(in the rows, 128 means zero)
Each row is followed by its group and then its class within the group.
[139 142 116 125 152  91 133 144 117 127  49 165 129 124 130 112 125 130
  43 106 132 245 153 178] : D/W
[136 143 131 122 129 106 146 146 100 124 129 122 121 136 123 118 185 114
  97 126 136 209 120 145] : B/K
[132 134  95 128 136 135 115 129 126 136  73 154 127 126 122 129 114 129
 183  96 129 203 233 129] : D/Y
[122 144 106 119 119 101 131 149 118 131 160 189 132 134 126 139 116  92
  39 123 130 139  82 131] : L/P
[131 117 137 124 127 132 118 141 123 127 134 143 141 126 124 113  95 104
  42 109 130 104 130 114] : Z/U
[138 134 137 133 128  99 131 142 122 146  88 168 135 141 130 123 110 111
  88 121 131 239 146 136] : D/Y
[134 141 142 129 149 106 123 133 126 154  90 135 131 125 128 129 110 120
  57 102 124 186 179 134] : D/Y
[129 127 122 141 128 137 121 150 124 131 115 156 146 119 125 144  68  92
  78 127 120 129  87 123] : Z/U
[134 128 131 122 112 131 147 136  90 123 110 133 120 126 136 124 144 119
  84 105 132 154 146 106] : B/E
[148 131 126 118 139 113 132 139 111 133 124 120 109 131 124 126 150 117
  74 118 127 187 158 132] : B/E
[120 112 130 135 142 125 134 150 132 112 101 191 140 122 136 155 108 110
  53 119 127 144  96 158] : Z/Q
[126 141 119 119 123 118 135 138 122 137  86 136 107 126 127 129 120 109
 135 137 118 195  97 162] : D/W
[112 117 120 123 136 134 134 148 149 123 110 159 131 110 124 137  81 110
  25 128 126 140  83 138] : Z/U
[125 119 112 110 144 147 124 133 133 120 118 154 128 120 127 139  93 123
  56 113 122 107 125 130] : Z/U
[136 142  96 107 122 107 138 133  87 120 133 134 115 131 119 126 177 109
  37 133 142 165 156 147] : B/E
[129 134  99 130 139 111 141 144 114 128  82 176 125 121 130 128 113 136
  85 144 137 192 128 173] : D/W
[137 118 142 113 135 133 125 146 134 120 128 164 131 117 132 141  95 101
  30 139 131 127  81 131] : Z/U
[125 165 115 131 125  80 157 146 131 131 162 147 137 139 115 137 125  86
 115 166 133 111  89 108] : L/P
[138 124 139 120 147 113 134 130 128 137 107 153 138 132 125 152 117  72
   4 113 133 143  99 155] : Z/Q
[142 134 145 145 133 112 141 137  96 129 131 136 125 136 128 124 167 114
  23 115 136 169 130 138] : B/E
[152 117 107 133 132 133 123 137  93 125 104 150 140 130 126 129 105 131
  68 110 118 117 209 138] : Z/U
[143 156 123 112 131 108 137 137 113 135 120 130 123 145 127 124 130 126
  48 128 118 190 169 139] : B/E
[114 153 117 135 127 121 183 127 138 121 142 139 125 121 136 111 128  95
 143 133 129 195  18 132] : L/M

Each row is followed by its group and then its class within the group.
[124 114 130 126  99 140 131 112 122 166 118  98 180 123 126  85 123 121
 121 190 114 122 147 133] : T/Siti
[160 142 100 112 175 159 129 125 115 161 133 104 140 117 124  85 143 107
 147 186 127 108 111 124] : T/Siti
[142 119 123 113 129 129 122  86 118 149 142  92 119 130 128 105 135 109
 120 155 131 119 124 121] : T/madi
[152 106 111  89  82 120 116 134 126 142 136 127 135 160 129 137 127 117
 114 111 131 147 102 108] : S/keb
[154 105 101 129 127 126 128 133 135 159 122 117 115 169 137 121 124 104
 120 143 118 122 100 114] : S/dozal
[149 119 124 100 122 132 108 120 103 163 123 114 151 133 136  96 128 124
  98 159 124 111 155 114] : T/madi
[154  98 114 108  70 122  93 154 120 155 137 129 128 178 128 133 134 133
 116 107 130 128 148 118] : S/dozal
[166 120 106 110 107 124 125 162 132 121 162 124 129 163 137 114 142 119
 110 115 143 131 125 124] : S/dozal
[145 121 103 110  98 122 120 120 114 130 143 141 124 130 129  66 121 150
 122 120 136 137 126 103] : S/keb
[148 121  92  91 111 108 116 123 107 163 138 112 169 132 137  66 136  97
 128 173 107 109 120 125] : T/madi
[112 106 144  77 136 122 110 122 109 132 141 116 147 142 147 121 124 106
 123 156 116 110 144 162] : G/zari
[156 115 108  76 134 119 107 147 125 131 153 128 132 172 129 102 128 111
 109 131 118 117 123 124] : S/keb
[135 142 110 129 163 128 131 139 124 122 139 115 160 108 130  94 130 116
 123 173 133 117 136 121] : T/madi
[131 130  97  83  91 106 140 112 140 183 122 108 126 144 125 146 137 123
 110 157 106  96  95 145] : N/tiva
[151 193 122 117 133 125 112 126 117 159 129 109 141 124 117 103 134 133
 145 149 125 101 135 119] : T/madi
[126 124 116  65 156 115 126 152 111 111 133 105 148 138 162 123 134  88
 111 135 125 111 151 157] : G/kipud
[140  91  89 110  99 112 138 126 141 179 108 122 137 170 123  96 135 120
 119 150 123 142 102 115] : N/tiva
[129 108 111  93 186 115 127 126 119 102 125 112 129 150 171 112 136 113
 117 124 148 107 134 128] : G/kipud
[144 106 104  54 144 124 119 144 101 139 174 114 172 117 167 114 100  92
 100 162 126 111 148 127] : G/zari
[129 116 103 111  97 109 127 111 137 160 103 110 133 160 140 118 120 113
 123 146 107 135 109 150] : N/tiva
[157 102 106  91  62 116 117 159 111 151 108 128 151 172 140 104 129 117
 110 121 114 139 129 123] : S/keb
[115 127 107  89 200 115 140 155 112  96 152 126 148 131 162 108 124  94
 101 158 121 116 137 125] : G/kipud
[154 125 130  96 137 125 106  99 126 151 101 115 148 135 114  98 165 114
 124 143 123 113 168 113] : T/madi
[122 129 125 131 139 140 118 140 120 126 140 125 125 112 141 142 137 116
 113 149 130 106 113 111] : G/zari
[170 105  91  63 112 115 120 148 121 130 136 132 134 216 141  92 112 106
 111 116 122 137 135 112] : S/keb
[154  95  80 109 103 126 143 138 130 143 131 119 131 163 135 116 124 123
 116 130 140 134 114 124] : S/dozal
[158  99  97  74 122 117 131 138 100 138 144 132 150 170 145  88 128 105
 109 157 118 131 111 118] : S/keb
[144 133 123 109 149 122 110 103 126 155 120 127 150 115 135  92 131 129
 119 180 125 110 143 127] : T/Siti
[100 103 123 119 188 127 119 143 107 111 133 111 149 119 138 138 133 106
 106 134 127 100 134 134] : G/kipud
[117 130  97  27 228 117 143 145 109  98 156 112 153 140 168 106 122  87
  87 141 145  90 127 149] : G/kipud
[ 86 114 129 103 120 132 145  90 137 159 116 125 152 114 127 118 106 146
  93 142 106 124 115 137] : N/Fudor
[145 106 153 148  66 131 107 133 122 138 129 133 110 156 134 150 137 136
 144  98 122 145 133 125] : S/keb
[164 117 115  91  91 119 131 135 116 147 137 139 120 182 120 133 123 134
 126 124 126 135 112 114] : S/dozal
[158  89  89  96  86 112 139 152 125 148 128 129 145 166 132 122 118 113
 112 119 118 135 156 121] : S/dozal
[151 112 113 116 104 117 132 138 139 126 141 129 115 158 140 131 150 143
 126 112 121 132 112 114] : S/dozal
[144 100 121 104  76 101 116 141  89 155 137 129 137 161 123 105 137 126
 124 118 131 127 116 119] : S/keb
[119 113 130  81 146 117 117 151  98 139 143 115 155 119 143 127 129  94
 118 144 119  92 144 123] : G/kipud
[173 117  83  34 132 109 132 148 102 134 154 130 145 176 150  83 125 110
  98 143 121 125 105 113] : S/keb
[148 134 106 117 139 124 111 153 102 173 144 106 164 106 132  85 141 125
  98 160 115 112 122 119] : T/Siti
[175 114  93 161  86 116 106 121 128 162 135 105 136 194 158 104 142 127
 138 147 115 127  97 114] : S/dozal
[142 142 110  71 108 123 135 147 116 155 131 102 137 133 128 125 131 102
  83 120 116 116 113 128] : N/Fudor
[120 141 110 143 192 122 127 124 117  96 129 127 141 129 151 110 128 112
 129 157 143 118 136 110] : G/kipud
[158 120 104  79 128 105 122 133 121 128 146 143 132 154 128 110 121 123
 127 139 158 127 132 114] : S/dozal
[126 123 113  45 109 104 152 128 133 150 114 132 155 142 143 114 116 129
 102 149 106 141 112 135] : N/Fudor
[102 136  92 119 216 134 151 129 108  85 119 134 146 117 148 124 114 111
  97 141 120 143 125 122] : G/kipud
[154 131 121  52  74 119 148 142 136 163 137 101 134 152 135  87 157 102
  82 148 118 115  77 134] : N/Fudor
[140 136 106  90 124 115 142 110 142 164 103 116 139 149 130 119 118 118
 108 144 160 123  98 141] : N/Fudor
[119 126 116  60 118 122 128 111 120 138 122 114 162 118 127 112 104 142
  87 168 108 126 144 129] : T/Siti
[140 107 110  54  90 109 132 141 125 151 139  96 139 159 126 114 122 124
 109 153 128 130 105 110] : S/dozal

Each row is followed by its group and then its class within the group.
[111 126 137 137 132 123 128 116 125 117 122 144 134 107 154 130 130  99
  90 108 157 130 116 116] : R/(18)
[111  90 154 110 149 126 105 131 128 109 147 135 142 141  95 108 116 137
 135  99 123 125 130 140] : V/(20)
[117 122 129 122 131 132 120 120 121 114 128 116 133 119 134 115 117 144
 125 116 139 131 122 125] : F/(21)
[124 142 117 134 132 123 118 125 136 146 117 115 121 103 145 114 135 112
 102 147 137 153 127 106] : R/(18)
[162 121 109 108 112 147 113 105 123 121 135 118 139 103 119 120 128 156
 161 137 116 136 134 124] : F/(21)
[109  62 168 110 139 126 116 113 130 113 138 136 133 138 127 117  90 126
 141 111 119 140 108 145] : V/(4)
